Here is a tiny trained network, its code and every weight. The questions are about switching its units off for an input and a target symbol, where a switched-off unit gives its printed mean instead of its output.

import numpy as np


def w(rows, s, z=0):
    codes = np.array(rows[::2]) - 128.0
    scale = np.full(codes.shape[1], s)
    scale[-1] = z or s
    return codes * scale


def norm(h):
    return h / np.sqrt((h * h).mean(-1, keepdims=True) + 1e-5)


def f(y):
    return np.maximum(y, 0)


def softmax(a):
    e = np.exp(a - a.max(-1, keepdims=True))
    return e / e.sum(-1, keepdims=True)


def log_softmax(a):
    a = a - a.max(-1, keepdims=True)
    return a - np.log(np.exp(a).sum(-1, keepdims=True))


def net(x, mask):
    ids = ['ΔΘΨζστφ'.index(c) for c in x.split()]
    T = len(ids)
    res = E[ids] + P[:T]
    u = 0
    for l in range(2):
        r = norm(res)
        for j in range(3):
            rows = slice(4 * j, 4 * j + 4)
            q, k, v = (r @ M[l][rows].T for M in (Q, K, V))
            z = softmax(np.where(np.tri(T) > 0, q @ k.T / 4**0.5, -1e9)) @ v
            o = O[l][rows]
            res = res + np.where(mask[u + j], z, o[:, -1]) @ o[:, :-1]
        u += 3
        y = f(norm(res) @ A[l][:, :-1].T + A[l][:, -1])
        res = res + np.where(mask[u : u + 4], y, B[l][:, -1]) @ B[l][:, :-1]
        u += 4
    return log_softmax(norm(res)[-1] @ U[:, :-1].T + U[:, -1])


Q, K, V, O, A, B = {}, {}, {}, {}, {}, {}
E = w([
[88,130,134],'Δ',
[138,161,104],'Θ',
[91,148,101],'Ψ',
[130,148,162],'ζ',
[97,5,83],'σ',
[130,98,126],'τ',
[59,182,120],'φ',
],0.013)
P = w([
[134,2,242],'0',
[171,140,47],'1',
[161,133,46],'2',
[161,125,48],'3',
[164,128,55],'4',
[171,139,58],'5',
[169,134,52],'6',
[181,127,53],'7',
[181,139,59],'8',
[189,133,59],'9',
[195,136,61],'10',
[190,126,54],'11',
[201,121,52],'12',
],0.0038)
Q[0] = w([
[172,115,124],'L0H0',
[104,159,182],'L0H0',
[185,191,11],'L0H0',
[120,107,101],'L0H0',
[239,88,165],'L0H1',
[192,211,205],'L0H1',
[54,158,149],'L0H1',
[106,37,75],'L0H1',
[84,123,39],'L0H2',
[158,208,128],'L0H2',
[167,173,229],'L0H2',
[125,133,85],'L0H2',
],0.011)
K[0] = w([
[176,124,160],'L0H0',
[85,72,60],'L0H0',
[18,105,156],'L0H0',
[157,118,163],'L0H0',
[255,159,78],'L0H1',
[189,219,156],'L0H1',
[24,168,129],'L0H1',
[146,23,28],'L0H1',
[12,140,163],'L0H2',
[153,98,91],'L0H2',
[209,128,158],'L0H2',
[87,123,124],'L0H2',
],0.0093)
V[0] = w([
[143,72,100],'L0H0',
[62,111,1],'L0H0',
[112,172,149],'L0H0',
[178,168,232],'L0H0',
[46,93,128],'L0H1',
[63,18,88],'L0H1',
[71,156,89],'L0H1',
[78,103,180],'L0H1',
[202,45,137],'L0H2',
[175,65,122],'L0H2',
[184,167,138],'L0H2',
[112,25,94],'L0H2',
],0.0055)
O[0] = w([
[133,163,48,126],'L0H0',
[218,107,64,254],'L0H0',
[102,139,172,134],'L0H0',
[176,90,173,29],'L0H0',
[204,177,101,206],'L0H1',
[242,230,181,234],'L0H1',
[174,91,35,181],'L0H1',
[253,37,110,155],'L0H1',
[111,14,115,24],'L0H2',
[149,112,153,67],'L0H2',
[68,111,60,70],'L0H2',
[172,81,209,143],'L0H2',
],0.0032,0.0048)
A[0] = w([
[244,93,181,255],'L0N0',
[164,2,28,40],'L0N1',
[69,172,49,25],'L0N2',
[52,133,144,49],'L0N3',
],0.0062,0.0027)
B[0] = w([
[119,233,73,253],'L0N0',
[73,213,60,208],'L0N1',
[218,116,191,234],'L0N2',
[15,131,3,138],'L0N3',
],0.0048,0.0029)
Q[1] = w([
[158,71,169],'L1H0',
[110,159,177],'L1H0',
[122,124,81],'L1H0',
[121,161,144],'L1H0',
[173,253,153],'L1H1',
[174,216,125],'L1H1',
[202,129,161],'L1H1',
[91,123,113],'L1H1',
[68,78,118],'L1H2',
[17,78,121],'L1H2',
[99,120,154],'L1H2',
[189,191,114],'L1H2',
],0.014)
K[1] = w([
[71,118,174],'L1H0',
[184,95,168],'L1H0',
[117,194,138],'L1H0',
[181,104,138],'L1H0',
[200,81,249],'L1H1',
[129,101,194],'L1H1',
[82,65,152],'L1H1',
[126,211,128],'L1H1',
[78,98,31],'L1H2',
[143,133,15],'L1H2',
[172,121,78],'L1H2',
[142,138,178],'L1H2',
],0.015)
V[1] = w([
[178,182,44],'L1H0',
[150,115,126],'L1H0',
[252,121,155],'L1H0',
[73,206,168],'L1H0',
[50,18,170],'L1H1',
[203,102,52],'L1H1',
[133,1,203],'L1H1',
[126,199,204],'L1H1',
[179,89,124],'L1H2',
[36,155,152],'L1H2',
[75,167,101],'L1H2',
[153,90,123],'L1H2',
],0.0084)
O[1] = w([
[42,132,191,255],'L1H0',
[113,109,154,128],'L1H0',
[85,96,164,156],'L1H0',
[119,220,68,143],'L1H0',
[67,200,160,40],'L1H1',
[214,88,182,158],'L1H1',
[73,189,126,46],'L1H1',
[32,39,109,141],'L1H1',
[153,112,2,110],'L1H2',
[45,136,193,125],'L1H2',
[147,102,184,153],'L1H2',
[142,125,107,106],'L1H2',
],0.0065,0.01)
A[1] = w([
[2,182,173,189],'L1N0',
[55,124,95,51],'L1N1',
[117,100,99,81],'L1N2',
[128,15,69,4],'L1N3',
],0.0078,0.0044)
B[1] = w([
[228,49,165,253],'L1N0',
[166,27,71,151],'L1N1',
[63,201,82,135],'L1N2',
[129,253,88,195],'L1N3',
],0.0071,0.0046)
U = w([
[47,133,111,176],'Δ',
[117,155,57,254],'Θ',
[139,91,215,94],'Ψ',
[83,51,64,34],'ζ',
[99,195,164,215],'σ',
[255,129,107,31],'τ',
[210,235,177,49],'φ',
],0.021,0.006)

Each question gives the input, a string of symbols that net reads in full, and the target symbol t.
The units are the heads (4 rows each of Q, K, V and O) and the neurons (one row each of A and B). Each row of codes is followed by its name. A weight is (code - 128) times the scale printed after its matrix; where a second scale follows, it is the last column's (O, A, B and U).
mask holds one flag per unit, layer by layer, with each layer's heads first. A switched-off unit (its flag False) gives its mean, the last column of its rows in O or B, instead of its output. The means were averaged over made-up inputs and are rounded, as every weight is.
A unit's drop is (log p(t) with every unit on - log p(t) with that unit switched off) / (log p(t) with every unit on - log p(t) with every unit switched off).
The circuit of an input: a set's keep is (log p(t) with only the set's units on - log p(t) with every unit switched off) / (log p(t) with every unit on - log p(t) with every unit switched off). Starting from the 12 units with the biggest drops (on a tie, the unit counted first), units are removed one at a time, each time the one whose removal leaves the highest keep (on an exact tie, the one counted first), for as long as the keep stays at least 0.8.
circuit, biggest first: the units of the circuit, biggest drop first
unit that matters most: the unit with the biggest drop
k most important neurons: the k neurons with the biggest drops, biggest first
k most important neurons of layer l: the k neurons of layer l with the biggest drops, biggest first
which heads matter: for each layer, one digit per head in row order, 1 if its drop is at least 0.15 and else 0, layers parted by /
drop of u: that unit's drop, to one decimal
input Θ Ψ Θ Ψ ζ, target Ψ: which heads matter => 010 / 001
input τ Ψ Θ Ψ, target Θ: which heads matter => 000 / 001
input Ψ Δ Ψ σ σ φ, target τ: unit that matters most => L1H1
input Θ Ψ ζ Ψ Ψ σ φ Ψ Ψ, target σ: which heads matter => 111 / 010
input τ Ψ Ψ Θ σ φ Δ, target Θ: which heads matter => 000 / 001
input ζ φ σ σ Θ φ φ Δ φ φ φ φ, target Δ: which heads matter => 100 / 010
input Θ φ Ψ σ φ Ψ Ψ Δ σ Θ φ Ψ Θ, target σ: which heads matter => 111 / 010
input ζ φ Δ φ φ Θ φ σ Ψ τ τ, target Δ: which heads matter => 110 / 010
input Δ Ψ Θ φ σ σ Ψ φ ζ σ Δ, target ζ: circuit, biggest first => [L1H1 L0H0 L0N0 L0H1]
input Ψ Ψ σ Ψ Ψ τ Δ Θ τ Θ ζ, target ζ: circuit, biggest first => [L0H1 L0N3]
input Θ Δ σ ζ σ φ Θ σ φ Ψ Δ, target σ: circuit, biggest first => [L0H0 L1H1 L0H2]
input σ Ψ Ψ σ Θ Ψ Ψ Δ τ, target φ: which heads matter => 001 / 010
input φ Ψ Θ Ψ Ψ, target Ψ: which heads matter => 000 / 001
input Θ Ψ Θ φ Ψ τ Ψ Δ φ Θ Ψ Ψ τ, target σ: circuit, biggest first => [L0H1 L1H1 L0H2]
input Ψ σ Ψ Ψ σ, target τ: circuit, biggest first => [L1H1 L0H1]
input φ Ψ Ψ Ψ Ψ Ψ Θ Ψ ζ σ, target τ: most important neuron => [L1N3]
input σ φ φ φ φ φ τ, target φ: which heads matter => 001 / 000
input σ Ψ Ψ Ψ Δ Δ, target φ: which heads matter => 001 / 010
input ζ σ τ Ψ, target Δ: which heads matter => 110 / 010
input τ ζ σ Ψ Θ φ τ Ψ φ Θ, target Θ: which heads matter => 010 / 001
input φ Ψ Ψ Ψ Ψ σ σ φ σ φ τ, target Ψ: circuit, biggest first => [L1H2]
input φ Δ Ψ φ Ψ Ψ ζ, target Ψ: 3 most important neurons of layer 0 => [L0N2 L0N0 L0N1]
input Δ Θ Ψ Ψ Ψ Ψ Ψ φ φ ζ Δ Δ, target ζ: circuit, biggest first => [L1H1 L0H0 L0H1 L0N0]
input σ Ψ τ Ψ φ τ σ, target Θ: 2 most important neurons => [L0N1 L1N0]
input Θ σ Ψ τ σ ζ φ φ Δ φ φ, target σ: 2 most important neurons => [L0N0 L0N1]
input σ τ Ψ σ Δ τ Θ, target φ: drop of L1N3 => 0.0
